Below is a small trained network, with its code and all its weights. Each question gives an input and a target symbol and asks what happens when units are switched off, that is, made to give their printed mean instead of their output.

import numpy as np


def w(rows, s, z=0):
    codes = np.array(rows[::2]) - 128.0
    scale = np.full(codes.shape[1], s)
    scale[-1] = z or s
    return codes * scale


def f(y):
    return np.maximum(y, 0)


def softmax(a):
    e = np.exp(a - a.max(-1, keepdims=True))
    return e / e.sum(-1, keepdims=True)


def log_softmax(a):
    a = a - a.max(-1, keepdims=True)
    return a - np.log(np.exp(a).sum(-1, keepdims=True))


def net(x, mask):
    ids = ['αβγδεζηξπσφω'.index(c) for c in x.split()]
    T = len(ids)
    res = E[ids] + P[:T]
    u = 0
    for l in range(2):
        r = res
        for j in range(2):
            rows = slice(3 * j, 3 * j + 3)
            q, k, v = (r @ M[l][rows].T for M in (Q, K, V))
            z = softmax(np.where(np.tri(T) > 0, q @ k.T / 3**0.5, -1e9)) @ v
            o = O[l][rows]
            res = res + np.where(mask[u + j], z, o[:, -1]) @ o[:, :-1]
        u += 2
        y = f(res @ A[l][:, :-1].T + A[l][:, -1])
        res = res + np.where(mask[u : u + 8], y, B[l][:, -1]) @ B[l][:, :-1]
        u += 8
    return log_softmax(res[-1] @ U[:, :-1].T + U[:, -1])


Q, K, V, O, A, B = {}, {}, {}, {}, {}, {}
E = w([
[119,140,125],'α',
[188,118,91],'β',
[112,141,129],'γ',
[177,170,111],'δ',
[111,250,87],'ε',
[170,91,70],'ζ',
[156,105,185],'η',
[121,139,121],'ξ',
[125,139,230],'π',
[108,84,99],'σ',
[115,140,107],'φ',
[81,144,11],'ω',
],0.022)
P = w([
[80,155,115],'0',
[40,73,248],'1',
[150,124,96],'2',
[26,83,252],'3',
[166,128,89],'4',
[23,80,251],'5',
[181,128,84],'6',
[17,82,251],'7',
[204,126,79],'8',
[15,78,247],'9',
[213,123,72],'10',
[12,75,253],'11',
[193,124,78],'12',
],0.0055)
Q[0] = w([
[175,218,84],'L0H1',
[21,55,163],'L0H1',
[235,180,120],'L0H1',
[160,160,152],'L0H2',
[7,177,131],'L0H2',
[36,216,130],'L0H2',
],0.012)
K[0] = w([
[130,201,189],'L0H1',
[75,46,83],'L0H1',
[240,240,178],'L0H1',
[150,69,35],'L0H2',
[213,178,150],'L0H2',
[253,165,83],'L0H2',
],0.0076)
V[0] = w([
[88,134,128],'L0H1',
[103,49,113],'L0H1',
[182,61,1],'L0H1',
[199,66,163],'L0H2',
[35,145,177],'L0H2',
[79,62,97],'L0H2',
],0.007)
O[0] = w([
[113,113,86,156],'L0H1',
[1,121,166,7],'L0H1',
[99,77,83,34],'L0H1',
[184,136,149,34],'L0H2',
[98,21,142,149],'L0H2',
[115,70,76,32],'L0H2',
],0.0053,0.0014)
A[0] = w([
[209,70,84,255],'L0N1',
[130,177,1,87],'L0N2',
[98,226,175,104],'L0N3',
[167,113,148,203],'L0N4',
[97,44,209,70],'L0N5',
[206,47,162,85],'L0N6',
[174,109,184,63],'L0N7',
[134,160,219,132],'L0N8',
],0.01,0.0044)
B[0] = w([
[168,79,199,254],'L0N1',
[149,112,47,237],'L0N2',
[136,146,184,222],'L0N3',
[184,72,148,200],'L0N4',
[59,159,1,204],'L0N5',
[236,127,91,172],'L0N6',
[49,120,95,161],'L0N7',
[194,110,97,221],'L0N8',
],0.0089,0.0056)
Q[1] = w([
[101,108,225],'L1H1',
[210,89,73],'L1H1',
[90,88,135],'L1H1',
[113,191,101],'L1H2',
[134,152,7],'L1H2',
[224,185,61],'L1H2',
],0.012)
K[1] = w([
[232,116,66],'L1H1',
[86,66,163],'L1H1',
[150,68,124],'L1H1',
[107,187,128],'L1H2',
[66,134,100],'L1H2',
[5,112,175],'L1H2',
],0.014)
V[1] = w([
[105,1,161],'L1H1',
[126,214,86],'L1H1',
[167,138,188],'L1H1',
[136,50,150],'L1H2',
[107,98,87],'L1H2',
[104,168,122],'L1H2',
],0.0092)
O[1] = w([
[21,17,199,142],'L1H1',
[209,254,89,134],'L1H1',
[139,173,63,56],'L1H1',
[78,19,129,201],'L1H2',
[144,142,21,255],'L1H2',
[140,180,101,50],'L1H2',
],0.0045,0.0021)
A[1] = w([
[130,86,250,126],'L1N1',
[190,62,164,108],'L1N2',
[141,143,243,168],'L1N3',
[47,155,123,53],'L1N4',
[130,203,254,219],'L1N5',
[61,231,85,78],'L1N6',
[215,47,178,131],'L1N7',
[92,69,47,255],'L1N8',
],0.0091,0.0079)
B[1] = w([
[164,135,195,175],'L1N1',
[74,143,116,206],'L1N2',
[72,194,179,167],'L1N3',
[2,136,117,138],'L1N4',
[107,134,24,193],'L1N5',
[101,36,140,171],'L1N6',
[86,154,124,244],'L1N7',
[183,114,151,255],'L1N8',
],0.013,0.011)
U = w([
[216,195,150,96],'α',
[138,176,202,122],'β',
[119,144,114,25],'γ',
[49,222,128,247],'δ',
[106,157,53,28],'ε',
[148,95,172,160],'ζ',
[227,117,138,187],'η',
[216,159,163,217],'ξ',
[186,160,147,187],'π',
[2,119,84,2],'σ',
[132,136,122,16],'φ',
[105,95,83,101],'ω',
],0.009,0.0052)

Each question gives the input, a string of symbols that net reads in full, and the target symbol t.
The units are the heads (3 rows each of Q, K, V and O) and the neurons (one row each of A and B). Each row of codes is followed by its name. A weight is (code - 128) times the scale printed after its matrix; where a second scale follows, it is the last column's (O, A, B and U).
mask holds one flag per unit, layer by layer, with each layer's heads first. A switched-off unit (its flag False) gives its mean, the last column of its rows in O or B, instead of its output. The means were averaged over made-up inputs and are rounded, as every weight is.
A unit's drop is (log p(t) with every unit on - log p(t) with that unit switched off) / (log p(t) with every unit on - log p(t) with every unit switched off).
most important unit: the unit with the biggest drop
top k neurons: the k neurons with the biggest drops, biggest first
k most important neurons of layer l: the k neurons of layer l with the biggest drops, biggest first
input γ γ ξ ξ ζ δ β ξ, target β: top 3 neurons	(L1N1; L0N2; L0N5)
input η δ φ ζ ω π ζ η φ ξ, target ζ: top 2 neurons	(L0N6; L0N2)
input ζ δ ε φ, target ε: 4 most important neurons of layer 0	(L0N2; L0N1; L0N4; L0N8)
input δ δ α δ δ ξ, target δ: most important unit	L0H2
input γ π φ π α π σ γ, target σ: top 4 neurons	(L1N4; L0N5; L0N1; L0N4)
input ε α π, target δ: top 3 neurons	(L1N8; L0N2; L0N8)
input ξ δ γ ξ ε π ξ α, target ε: 4 most important neurons of layer 1	(L1N5; L1N8; L1N1; L1N6)
input β δ π α δ α, target δ: top 4 neurons	(L1N3; L1N8; L0N2; L1N5)
input η ω π π δ δ ε α ξ ζ ξ η, target η: top 4 neurons	(L0N5; L1N8; L0N6; L1N7)
input γ φ σ α, target σ: 2 most important neurons of layer 0	(L0N1; L0N5)
input η π β, target δ: 3 most important neurons of layer 0	(L0N1; L0N5; L0N6)
input σ α η φ π ζ β ζ η δ σ, target ζ: 3 most important neurons of layer 1	(L1N8; L1N1; L1N5)
input ε σ ζ α ζ σ σ δ δ δ π β, target β: 2 most important neurons of layer 0	(L0N1; L0N2)
input ξ δ ζ η ζ ω φ, target η: most important neuron of layer 0	(L0N2)
input α α ζ γ ω β α π β, target δ: top 4 neurons	(L1N7; L1N2; L0N1; L0N5)
input σ δ γ ξ γ γ α σ ε γ, target ε: top 2 neurons	(L1N5; L0N2)
input δ π π δ δ φ π ζ ξ π ζ γ, target ζ: top 2 neurons	(L0N6; L0N2)
input ζ ω σ β ζ, target ζ: top 2 neurons	(L1N8; L0N1)
input σ ω φ, target η: top 3 neurons	(L1N8; L1N7; L1N2)
input φ φ ξ δ, target δ: 3 most important neurons of layer 1	(L1N8; L1N3; L1N5)
input π δ δ δ γ π σ π, target σ: most important neuron of layer 0	(L0N5)
input η π α ε ω ζ ζ β η, target β: top 3 neurons	(L1N1; L0N1; L0N2)
input γ δ ξ π ξ γ ζ ω, target ω: 2 most important neurons of layer 1	(L1N6; L1N8)
input γ α α ζ ε β π δ η η, target η: 3 most important neurons of layer 0	(L0N5; L0N1; L0N6)
input ξ ζ δ φ ζ φ, target ζ: 4 most important neurons of layer 0	(L0N5; L0N6; L0N1; L0N2)
